Here is a tiny trained network, its code and every weight. The questions are about switching its units off for an input and a class, where a switched-off unit gives its printed mean instead of its output.

import numpy as np


def w(rows, s, z=0):
    codes = np.array(rows[::2]) - 128.0
    scale = np.full(codes.shape[1], s)
    scale[-1] = z or s
    return codes * scale


def f(y):
    return y / 2 * (1 + np.tanh(0.7978845608 * (y + 0.044715 * y**3)))


def log_softmax(a):
    a = a - a.max(-1, keepdims=True)
    return a - np.log(np.exp(a).sum(-1, keepdims=True))


def net(x, mask):
    res = np.array(x, float).reshape(1, 3) / 4 @ E
    y = f(res @ A[0][:, :-1].T + A[0][:, -1])
    res = res + np.where(mask, y, B[0][:, -1]) @ B[0][:, :-1]
    return log_softmax(res[-1] @ U[:, :-1].T + U[:, -1])


A, B = {}, {}
E = w([
[245,179,39,96,98,92,132,144,78],'x0',
[61,153,162,76,115,100,210,119,2],'x1',
[94,92,26,197,125,118,165,59,106],'x2',
],0.013)
A[0] = w([
[184,167,160,83,113,138,97,180,160,30],'N1',
[177,113,154,181,164,184,18,138,222,92],'N2',
[140,123,43,162,126,107,120,117,126,74],'N3',
[139,88,173,123,120,134,164,149,117,82],'N4',
[77,140,241,55,120,137,135,142,110,134],'N5',
[205,206,92,80,88,39,140,180,84,22],'N6',
[209,166,187,60,146,156,88,217,145,128],'N7',
[100,162,129,125,87,114,182,118,51,50],'N8',
[124,110,114,121,125,105,111,161,118,138],'N9',
[97,86,194,92,117,155,140,146,67,114],'N10',
[43,49,171,207,180,176,146,105,187,78],'N11',
[96,109,128,81,103,88,193,118,49,115],'N12',
[80,124,213,111,151,148,154,108,135,134],'N13',
[89,168,116,76,124,69,186,71,43,2],'N14',
[93,133,197,109,136,90,119,155,96,121],'N15',
[69,97,153,169,152,162,115,98,163,201],'N16',
[208,120,11,211,87,119,95,79,165,122],'N17',
[61,67,62,215,139,105,174,30,82,6],'N18',
[93,72,65,194,116,127,183,12,110,160],'N19',
[143,136,132,127,169,156,132,110,116,128],'N20',
[88,178,121,87,88,62,226,98,85,182],'N21',
[137,125,134,101,117,85,144,99,52,99],'N22',
[142,112,81,144,130,137,131,144,132,97],'N23',
[187,175,82,71,76,81,142,161,111,184],'N24',
[132,115,140,146,122,93,113,132,118,128],'N25',
],0.011,0.016)
B[0] = w([
[151,94,102,174,165,91,108,81,137,151],'N1',
[161,102,196,97,59,182,118,152,162,212],'N2',
[111,166,81,106,167,88,161,144,99,154],'N3',
[120,161,111,131,126,119,117,127,116,134],'N4',
[59,206,92,106,130,128,173,192,96,235],'N5',
[121,103,246,90,28,209,111,178,154,179],'N6',
[199,54,172,138,116,130,62,89,179,211],'N7',
[172,72,144,150,146,105,81,67,162,175],'N8',
[110,106,120,114,131,136,163,118,166,133],'N9',
[106,162,88,138,128,129,160,167,81,194],'N10',
[206,35,132,155,166,94,53,52,191,226],'N11',
[135,97,151,120,112,166,111,129,159,215],'N12',
[96,184,98,112,143,116,157,186,88,209],'N13',
[206,47,70,158,183,88,64,22,190,183],'N14',
[85,175,108,129,153,119,186,175,75,185],'N15',
[155,141,188,105,73,169,145,153,105,239],'N16',
[62,181,30,137,214,48,151,118,75,211],'N17',
[152,116,236,60,6,213,135,235,143,206],'N18',
[172,91,120,178,178,89,73,58,178,248],'N19',
[129,134,123,138,115,129,119,127,125,128],'N20',
[113,174,186,101,88,175,137,191,114,253],'N21',
[148,100,167,134,139,126,124,138,167,172],'N22',
[91,138,94,150,153,103,148,137,100,136],'N23',
[151,95,107,175,169,88,97,76,147,211],'N24',
[112,129,139,108,134,122,127,119,136,128],'N25',
],0.011,0.019)
U = w([
[145,108,218,115,45,237,112,204,143,207],'0',
[195,53,98,181,156,89,67,3,176,137],'1',
[27,213,2,145,177,79,187,174,50,7],'2',
],0.0092,0.0017)

Each question gives the input, the list of numbers given to net, and the class t.
The units are the neurons (one row each of A and B). Each row of codes is followed by its name. A weight is (code - 128) times the scale printed after its matrix; where a second scale follows, it is the last column's (A, B and U).
mask holds one flag per neuron, in row order. A switched-off neuron (its flag False) gives its mean, the last column of its row in B, instead of its output. The means were averaged over made-up inputs and are rounded, as every weight is.
A unit's drop is (log p(t) with every unit on - log p(t) with that unit switched off) / (log p(t) with every unit on - log p(t) with every unit switched off).
The circuit of an input: a set's keep is (log p(t) with only the set's units on - log p(t) with every unit switched off) / (log p(t) with every unit on - log p(t) with every unit switched off). Starting from the 12 units with the biggest drops (on a tie, the unit counted first), units are removed one at a time, each time the one whose removal leaves the highest keep (on an exact tie, the one counted first), for as long as the keep stays at least 0.8.
circuit, biggest first: the units of the circuit, biggest drop first
most important unit: the unit with the biggest drop
top k neurons: the k neurons with the biggest drops, biggest first
drop of u: that unit's drop, to one decimal
input [5,-4,6], class 2: circuit, biggest first : (N17)
input [0,4,-7], class 2: circuit, biggest first : (N5 N18)
input [8,3,1], class 1: top 4 neurons : (N24 N18 N14 N16)
input [-1,1,8], class 0: top 2 neurons : (N18 N24)
input [4,8,4], class 1: top 2 neurons : (N14 N8)
input [2,6,1], class 1: top 4 neurons : (N14 N18 N16 N8)
input [1,-7,1], class 2: top 2 neurons : (N17 N11)
input [3,6,1], class 1: top 3 neurons : (N14 N18 N24)
input [2,6,6], class 1: top 2 neurons : (N14 N19)
input [1,-3,-2], class 1: top 3 neurons : (N18 N21 N6)
input [8,8,6], class 1: top 2 neurons : (N14 N24)
input [-1,4,-1], class 2: drop of N18 : 0.1
input [8,-6,7], class 2: drop of N17 : 0.8
input [6,4,1], class 1: drop of N24 : 2.1
input [6,-1,-7], class 1: most important unit : N24
